Below are the code and all the weights of a small trained network. Each question names an input and a target symbol and asks about switching units off, where a switched-off unit gives its printed mean instead of its output.

import numpy as np


def w(rows, s, z=0):
    codes = np.array(rows[::2]) - 128.0
    scale = np.full(codes.shape[1], s)
    scale[-1] = z or s
    return codes * scale


def norm(h):
    return h / np.sqrt((h * h).mean(-1, keepdims=True) + 1e-5)


def f(y):
    return np.maximum(y, 0)


def softmax(a):
    e = np.exp(a - a.max(-1, keepdims=True))
    return e / e.sum(-1, keepdims=True)


def log_softmax(a):
    a = a - a.max(-1, keepdims=True)
    return a - np.log(np.exp(a).sum(-1, keepdims=True))


def net(x, mask):
    ids = ['Δαγεζλξτ'.index(c) for c in x.split()]
    T = len(ids)
    res = E[ids] + P[:T]
    u = 0
    for l in range(2):
        r = norm(res)
        for j in range(2):
            rows = slice(2 * j, 2 * j + 2)
            q, k, v = (r @ M[l][rows].T for M in (Q, K, V))
            z = softmax(np.where(np.tri(T) > 0, q @ k.T / 2**0.5, -1e9)) @ v
            o = O[l][rows]
            res = res + np.where(mask[u + j], z, o[:, -1]) @ o[:, :-1]
        u += 2
        y = f(norm(res) @ A[l][:, :-1].T + A[l][:, -1])
        res = res + np.where(mask[u : u + 12], y, B[l][:, -1]) @ B[l][:, :-1]
        u += 12
    return log_softmax(norm(res)[-1] @ U[:, :-1].T + U[:, -1])


Q, K, V, O, A, B = {}, {}, {}, {}, {}, {}
E = w([
[175,110,81,171,117,113,154,124,178,102,202],'Δ',
[165,4,95,92,160,137,114,103,168,86,97],'α',
[152,145,79,69,115,177,86,117,77,159,65],'γ',
[165,138,134,206,147,116,174,186,69,112,103],'ε',
[74,117,83,182,119,189,95,101,80,152,150],'ζ',
[118,187,190,124,169,195,154,152,183,101,182],'λ',
[196,132,107,194,173,136,143,102,104,81,177],'ξ',
[200,190,91,133,160,152,176,98,126,196,122],'τ',
],0.019)
P = w([
[86,158,61,72,11,216,252,62,77,19,126],'0',
[99,98,57,113,175,2,77,83,49,120,237],'1',
[119,98,57,128,155,12,40,166,93,138,231],'2',
[130,64,94,121,150,47,46,164,108,144,214],'3',
[145,64,120,128,146,59,53,171,114,149,205],'4',
[151,62,134,118,144,64,67,168,118,160,209],'5',
[154,67,141,120,141,76,85,163,129,163,204],'6',
[171,70,159,112,139,98,98,167,135,169,196],'7',
[177,72,167,100,136,106,111,156,152,168,198],'8',
[176,67,169,97,133,119,132,153,168,160,202],'9',
],0.0061)
Q[0] = w([
[86,109,196,128,165,106,118,129,187,137,109],'0.h0',
[146,166,106,165,254,192,116,95,87,143,240],'0.h0',
[215,120,179,134,101,208,140,112,157,98,127],'0.h1',
[129,139,132,127,95,198,107,128,81,82,115],'0.h1',
],0.0067)
K[0] = w([
[36,82,170,27,242,164,180,186,203,2,131],'0.h0',
[115,171,255,196,203,35,76,121,112,156,235],'0.h0',
[40,208,66,90,220,163,230,164,174,92,95],'0.h1',
[158,43,116,156,149,153,109,184,134,97,170],'0.h1',
],0.0045)
V[0] = w([
[126,73,134,94,148,30,69,60,158,99,148],'0.h0',
[136,161,89,170,110,148,185,102,117,122,180],'0.h0',
[120,111,135,140,36,103,114,118,121,1,87],'0.h1',
[122,156,224,104,149,148,107,212,153,131,150],'0.h1',
],0.0082)
O[0] = w([
[150,170,123,132,127,223,154,255,158,151,137,79],'0.h0',
[241,48,174,147,121,89,99,116,109,132,167,254],'0.h0',
[149,130,62,63,155,43,216,109,72,100,237,105],'0.h1',
[61,101,170,91,213,60,217,198,165,226,115,14],'0.h1',
],0.008,0.005)
A[0] = w([
[59,94,157,119,207,150,211,84,120,88,141,205],'0.n0',
[74,164,115,175,11,182,135,86,113,109,228,84],'0.n1',
[95,175,110,172,78,151,142,217,101,117,119,80],'0.n2',
[145,161,111,139,98,172,101,160,102,204,103,128],'0.n3',
[42,75,80,169,171,148,76,132,68,113,141,85],'0.n4',
[130,161,69,47,128,222,144,179,170,143,75,78],'0.n5',
[35,217,159,169,51,201,65,50,150,202,49,107],'0.n6',
[110,94,111,64,117,136,138,185,162,98,165,61],'0.n7',
[124,163,155,166,166,134,70,137,147,184,150,188],'0.n8',
[55,131,145,104,157,125,160,201,145,237,110,3],'0.n9',
[125,98,160,155,190,29,145,139,133,167,48,147],'0.n10',
[51,120,168,76,120,107,166,187,196,255,18,64],'0.n11',
],0.0091,0.0028)
B[0] = w([
[133,169,218,124,89,67,68,150,126,76,139,191],'0.n0',
[188,65,179,99,89,171,156,153,153,172,169,254],'0.n1',
[216,75,81,117,111,73,99,125,101,140,107,149],'0.n2',
[125,82,130,88,132,96,108,60,146,140,201,210],'0.n3',
[216,108,128,132,136,100,100,206,135,122,123,236],'0.n4',
[47,153,165,161,198,101,111,128,143,171,128,184],'0.n5',
[114,122,154,163,207,187,147,215,175,124,197,212],'0.n6',
[105,117,170,192,150,95,164,77,155,91,103,183],'0.n7',
[155,126,173,120,78,112,172,92,114,103,147,233],'0.n8',
[117,204,56,165,107,111,75,46,197,150,68,149],'0.n9',
[146,131,108,118,114,203,159,173,188,187,99,223],'0.n10',
[165,218,85,107,170,151,25,93,181,255,46,158],'0.n11',
],0.0089,0.0045)
Q[1] = w([
[148,159,120,113,173,177,27,98,198,143,186],'1.h0',
[48,147,44,122,147,163,127,150,58,79,105],'1.h0',
[112,74,186,110,186,130,192,141,145,175,146],'1.h1',
[201,95,254,156,184,189,51,166,150,253,161],'1.h1',
],0.0096)
K[1] = w([
[28,173,217,100,160,91,49,79,160,75,183],'1.h0',
[91,46,10,133,218,96,61,114,116,171,140],'1.h0',
[103,159,182,156,93,93,105,78,167,112,158],'1.h1',
[195,255,179,129,62,118,95,35,168,228,90],'1.h1',
],0.0083)
V[1] = w([
[82,202,218,172,116,116,154,161,180,148,125],'1.h0',
[110,174,108,98,50,178,166,1,110,114,121],'1.h0',
[103,117,75,186,151,167,149,172,126,243,83],'1.h1',
[90,248,172,126,132,128,89,173,192,95,122],'1.h1',
],0.0076)
O[1] = w([
[108,145,48,11,175,181,248,158,149,90,55,103],'1.h0',
[170,90,53,168,96,66,1,247,68,78,112,113],'1.h0',
[213,43,180,122,91,171,181,103,124,148,173,1],'1.h1',
[171,86,156,189,110,45,56,105,99,142,170,74],'1.h1',
],0.0095,0.01)
A[1] = w([
[138,143,101,119,168,111,104,117,175,157,105,210],'1.n0',
[158,56,80,115,69,87,68,165,40,99,160,3],'1.n1',
[153,55,88,100,51,89,82,5,88,133,92,77],'1.n2',
[140,151,130,189,108,75,51,124,113,144,156,137],'1.n3',
[128,165,140,104,125,115,141,28,140,181,161,86],'1.n4',
[126,59,133,91,116,124,90,105,118,90,187,110],'1.n5',
[147,151,165,190,141,156,87,138,125,164,189,94],'1.n6',
[101,125,173,89,116,129,95,134,143,179,130,90],'1.n7',
[99,138,161,142,77,59,183,146,120,105,135,101],'1.n8',
[127,97,149,127,130,96,173,36,138,137,142,146],'1.n9',
[139,127,88,98,152,144,144,129,66,108,92,52],'1.n10',
[63,67,144,138,136,217,200,165,102,158,144,130],'1.n11',
],0.014,0.0036)
B[1] = w([
[135,111,140,158,77,138,128,137,107,139,158,182],'1.n0',
[149,107,99,48,130,96,117,65,77,96,98,221],'1.n1',
[150,102,75,50,128,65,110,110,7,101,93,165],'1.n2',
[126,107,149,125,94,162,158,184,112,168,124,249],'1.n3',
[119,100,127,120,135,128,134,156,121,90,104,156],'1.n4',
[186,75,179,114,131,141,121,160,100,118,137,178],'1.n5',
[127,110,121,137,161,99,105,104,174,116,149,228],'1.n6',
[176,116,131,143,112,133,142,126,155,118,151,143],'1.n7',
[139,100,135,145,91,136,107,70,127,158,155,143],'1.n8',
[153,134,123,97,131,136,95,155,114,131,158,147],'1.n9',
[108,167,170,164,129,156,115,115,129,144,112,141],'1.n10',
[126,157,114,78,111,147,158,71,155,145,80,161],'1.n11',
],0.017,0.016)
U = w([
[138,137,27,163,55,134,164,133,164,83,176,31],'Δ',
[99,100,88,143,134,104,122,187,178,85,69,57],'α',
[124,188,70,121,134,173,51,152,131,170,143,106],'γ',
[170,105,186,181,76,204,127,207,151,114,165,157],'ε',
[180,100,95,84,117,118,104,139,85,99,110,177],'ζ',
[139,136,134,162,121,101,61,3,210,109,151,121],'λ',
[181,189,126,198,152,177,136,148,97,68,120,96],'ξ',
[127,153,128,86,93,232,182,147,152,129,108,248],'τ',
],0.0071,0.0015)

Each question gives the input, a string of symbols that net reads in full, and the target symbol t.
The units are the heads (2 rows each of Q, K, V and O) and the neurons (one row each of A and B). Each row of codes is followed by its name. A weight is (code - 128) times the scale printed after its matrix; where a second scale follows, it is the last column's (O, A, B and U).
mask holds one flag per unit, layer by layer, with each layer's heads first. A switched-off unit (its flag False) gives its mean, the last column of its rows in O or B, instead of its output. The means were averaged over made-up inputs and are rounded, as every weight is.
A unit's drop is (log p(t) with every unit on - log p(t) with that unit switched off) / (log p(t) with every unit on - log p(t) with every unit switched off).
The circuit of an input: a set's keep is (log p(t) with only the set's units on - log p(t) with every unit switched off) / (log p(t) with every unit on - log p(t) with every unit switched off). Starting from the 12 units with the biggest drops (on a tie, the unit counted first), units are removed one at a time, each time the one whose removal leaves the highest keep (on an exact tie, the one counted first), for as long as the keep stays at least 0.8.
circuit, biggest first: the units of the circuit, biggest drop first
unit that matters most: the unit with the biggest drop
top k neurons: the k neurons with the biggest drops, biggest first
k most important neurons of layer l: the k neurons of layer l with the biggest drops, biggest first
input λ Δ ε ε α, target α: 2 most important neurons of layer 1 -> 1.n1; 1.n3
input Δ γ α ξ α α α α Δ, target ε: top 2 neurons -> 1.n1; 0.n6
input α τ α ε γ ζ τ ζ ε τ, target λ: circuit, biggest first -> 0.h1; 0.n6; 1.n3; 1.n6
input λ α γ λ, target ε: top 3 neurons -> 1.n1; 1.n0; 0.n11
input ε ε ε ε ξ ε α α α, target λ: top 2 neurons -> 1.n3; 1.n5
input Δ Δ γ ζ α γ ε ζ ζ α, target ε: circuit, biggest first -> 0.h0; 1.n1
input ζ ε γ ε Δ ε γ γ ζ, target ε: 2 most important neurons of layer 0 -> 0.n6; 0.n4
input ε γ τ ε γ ζ ξ γ, target λ: unit that matters most -> 0.n6
input ζ λ τ α, target τ: circuit, biggest first -> 1.h0; 0.h1; 1.n1
input Δ ξ ε ε ξ γ α τ α ε, target λ: top 2 neurons -> 1.n3; 0.n3
input ε ε ε, target λ: 2 most important neurons of layer 0 -> 0.n10; 0.n3
input ε ε τ γ α ζ τ ξ α, target ε: top 2 neurons -> 1.n1; 0.n5
input Δ λ α ε ε ε Δ γ, target γ: top 3 neurons -> 0.n6; 0.n8; 0.n0
input α ε ε γ λ τ, target τ: circuit, biggest first -> 1.h0; 0.h1
input ε ε ζ α τ λ, target τ: top 2 neurons -> 1.n6; 1.n1
input ε ζ ε, target ε: circuit, biggest first -> 1.h1; 1.n2; 1.n1
input Δ α τ Δ Δ Δ, target ε: top 2 neurons -> 1.n2; 0.n3
input γ α ε ε γ, target ε: unit that matters most -> 0.h0
input α γ α ε ξ ε α, target λ: top 2 neurons -> 0.n5; 0.n1
input ξ Δ α ζ λ α α ξ, target ξ: top neuron -> 1.n3
input ζ ε α ζ α Δ ε τ α τ, target ε: 3 most important neurons of layer 0 -> 0.n6; 0.n3; 0.n10
input γ γ ε γ, target λ: top 2 neurons -> 0.n6; 1.n3
input ε γ ζ ε ε ξ ε ε τ γ, target ε: top 4 neurons -> 0.n6; 0.n5; 0.n3; 1.n1
input λ γ λ λ ξ, target ε: 3 most important neurons of layer 1 -> 1.n1; 1.n2; 1.n6
input Δ ξ ε ε τ α ζ λ ζ Δ, target τ: 2 most important neurons of layer 1 -> 1.n6; 1.n1
input ζ α ε γ α ξ Δ ε, target ε: top 3 neurons -> 0.n2; 1.n3; 1.n1
input ε ε α α ξ α Δ ε α ξ, target ε: unit that matters most -> 1.h0
input ε α γ γ ε α λ, target λ: top 3 neurons -> 1.n3; 1.n8; 0.n0
